Below are the code and all the weights of a small trained network. Each question names an input and a class and asks about switching units off, where a switched-off unit gives its printed mean instead of its output.

import numpy as np


def w(rows, s, z=0):
    codes = np.array(rows[::2]) - 128.0
    scale = np.full(codes.shape[1], s)
    scale[-1] = z or s
    return codes * scale


def f(y):
    return np.maximum(y, 0)


def log_softmax(a):
    a = a - a.max(-1, keepdims=True)
    return a - np.log(np.exp(a).sum(-1, keepdims=True))


def net(x, mask):
    res = np.array(x, float).reshape(1, 6) / 4 @ E
    y = f(res @ A[0][:, :-1].T + A[0][:, -1])
    res = res + np.where(mask, y, B[0][:, -1]) @ B[0][:, :-1]
    return log_softmax(res[-1] @ U[:, :-1].T + U[:, -1])


A, B = {}, {}
E = w([
[95,92,71,110,93,90,204],'x0',
[149,145,182,112,77,52,129],'x1',
[88,134,134,49,84,196,183],'x2',
[151,191,142,180,111,190,163],'x3',
[123,38,179,151,96,116,35],'x4',
[248,86,103,73,162,119,121],'x5',
],0.011)
A[0] = w([
[191,196,113,149,104,148,168,39],'n1',
[132,98,146,4,29,69,134,147],'n2',
[102,108,195,170,83,99,99,129],'n3',
[142,49,93,98,132,114,72,70],'n4',
[138,175,228,158,160,196,105,189],'n5',
[121,133,144,162,63,68,85,219],'n6',
[156,136,88,139,212,119,78,67],'n7',
[135,126,151,181,115,84,126,229],'n8',
[77,134,81,98,105,174,110,163],'n9',
[116,153,205,112,169,204,84,102],'n10',
[70,132,248,177,108,84,63,172],'n11',
[135,149,139,107,157,118,127,124],'n12',
[54,126,137,62,107,225,175,140],'n13',
[145,204,135,165,114,144,168,77],'n14',
[161,88,183,98,95,132,63,105],'n15',
[149,139,87,124,174,104,110,50],'n16',
[119,157,92,114,125,208,112,128],'n17',
[158,119,112,91,138,165,184,111],'n18',
[168,100,98,102,172,112,84,27],'n19',
[177,127,104,150,253,111,98,67],'n20',
[70,165,109,158,170,153,170,4],'n21',
[142,204,77,153,93,161,163,148],'n22',
[71,131,120,90,110,195,157,124],'n23',
[73,135,52,157,160,108,178,114],'n24',
],0.014,0.0038)
B[0] = w([
[147,142,161,144,77,32,168,197],'n1',
[204,6,230,7,122,216,105,239],'n2',
[49,203,40,122,184,116,50,203],'n3',
[66,115,47,76,114,26,152,208],'n4',
[205,152,114,156,58,26,100,229],'n5',
[62,69,119,96,167,149,93,206],'n6',
[166,148,161,86,168,195,91,198],'n7',
[87,111,150,69,196,183,152,189],'n8',
[150,41,164,111,57,29,195,183],'n9',
[173,109,143,190,58,46,140,199],'n10',
[78,207,39,222,131,59,101,251],'n11',
[134,123,146,142,144,218,109,149],'n12',
[226,69,191,88,60,187,187,242],'n13',
[116,90,89,132,64,72,193,200],'n14',
[66,102,72,100,125,17,151,214],'n15',
[132,120,160,136,143,166,128,163],'n16',
[173,109,131,123,99,144,92,188],'n17',
[131,119,99,174,124,71,147,189],'n18',
[63,119,142,48,154,170,142,190],'n19',
[189,154,193,113,158,221,80,222],'n20',
[84,60,121,93,169,125,137,188],'n21',
[120,92,111,95,69,18,209,216],'n22',
[226,37,221,68,118,172,198,207],'n23',
[80,111,2,138,65,81,117,193],'n24',
],0.0078,0.015)
U = w([
[186,161,150,211,118,105,143,102],'0',
[188,71,243,85,119,140,168,144],'1',
[42,105,2,152,131,64,157,234],'2',
[95,126,151,117,216,208,121,4],'3',
],0.012,0.0017)

Each question gives the input, the list of numbers given to net, and the class t.
The units are the neurons (one row each of A and B). Each row of codes is followed by its name. A weight is (code - 128) times the scale printed after its matrix; where a second scale follows, it is the last column's (A, B and U).
mask holds one flag per neuron, in row order. A switched-off neuron (its flag False) gives its mean, the last column of its row in B, instead of its output. The means were averaged over made-up inputs and are rounded, as every weight is.
A unit's drop is (log p(t) with every unit on - log p(t) with that unit switched off) / (log p(t) with every unit on - log p(t) with every unit switched off).
The circuit of an input: a set's keep is (log p(t) with only the set's units on - log p(t) with every unit switched off) / (log p(t) with every unit on - log p(t) with every unit switched off). Starting from the 12 units with the biggest drops (on a tie, the unit counted first), units are removed one at a time, each time the one whose removal leaves the highest keep (on an exact tie, the one counted first), for as long as the keep stays at least 0.8.
units of the circuit, in order: the units of the circuit, biggest drop first
unit that matters most: the unit with the biggest drop
k most important neurons: the k neurons with the biggest drops, biggest first
drop when u is switched off: that unit's drop, to one decimal
input [-5,1,5,3,8,8], class 2: unit that matters most -> n15
input [4,-2,4,4,-8,-8], class 1: 2 most important neurons -> [n13, n23]
input [-1,1,7,-4,8,-6], class 2: 4 most important neurons -> [n11, n3, n15, n20]
input [6,3,0,5,-3,1], class 2: 2 most important neurons -> [n24, n20]
input [2,2,4,7,6,-2], class 2: 4 most important neurons -> [n3, n11, n20, n2]
input [-3,0,1,5,-8,-8], class 1: 3 most important neurons -> [n13, n23, n11]
input [-1,-7,0,0,5,6], class 3: 2 most important neurons -> [n20, n13]
input [6,-6,4,3,-5,-8], class 1: 2 most important neurons -> [n13, n23]
input [3,0,-6,5,-4,3], class 0: 2 most important neurons -> [n2, n4]
input [-6,-1,4,-4,1,-3], class 0: 2 most important neurons -> [n2, n11]
input [5,8,4,4,8,1], class 3: 2 most important neurons -> [n2, n3]
input [-1,0,3,6,6,-8], class 2: 2 most important neurons -> [n11, n3]
input [-1,-5,-1,1,3,-1], class 0: drop when n4 is switched off -> 0.1
input [7,-6,8,5,-8,-2], class 1: units of the circuit, in order -> [n13]
input [-5,0,-2,8,-2,6], class 0: drop when n2 is switched off -> 0.5
input [-5,4,2,-5,-5,-8], class 2: drop when n11 is switched off -> 0.4
input [2,-6,-7,7,3,-1], class 0: drop when n15 is switched off -> 0.4
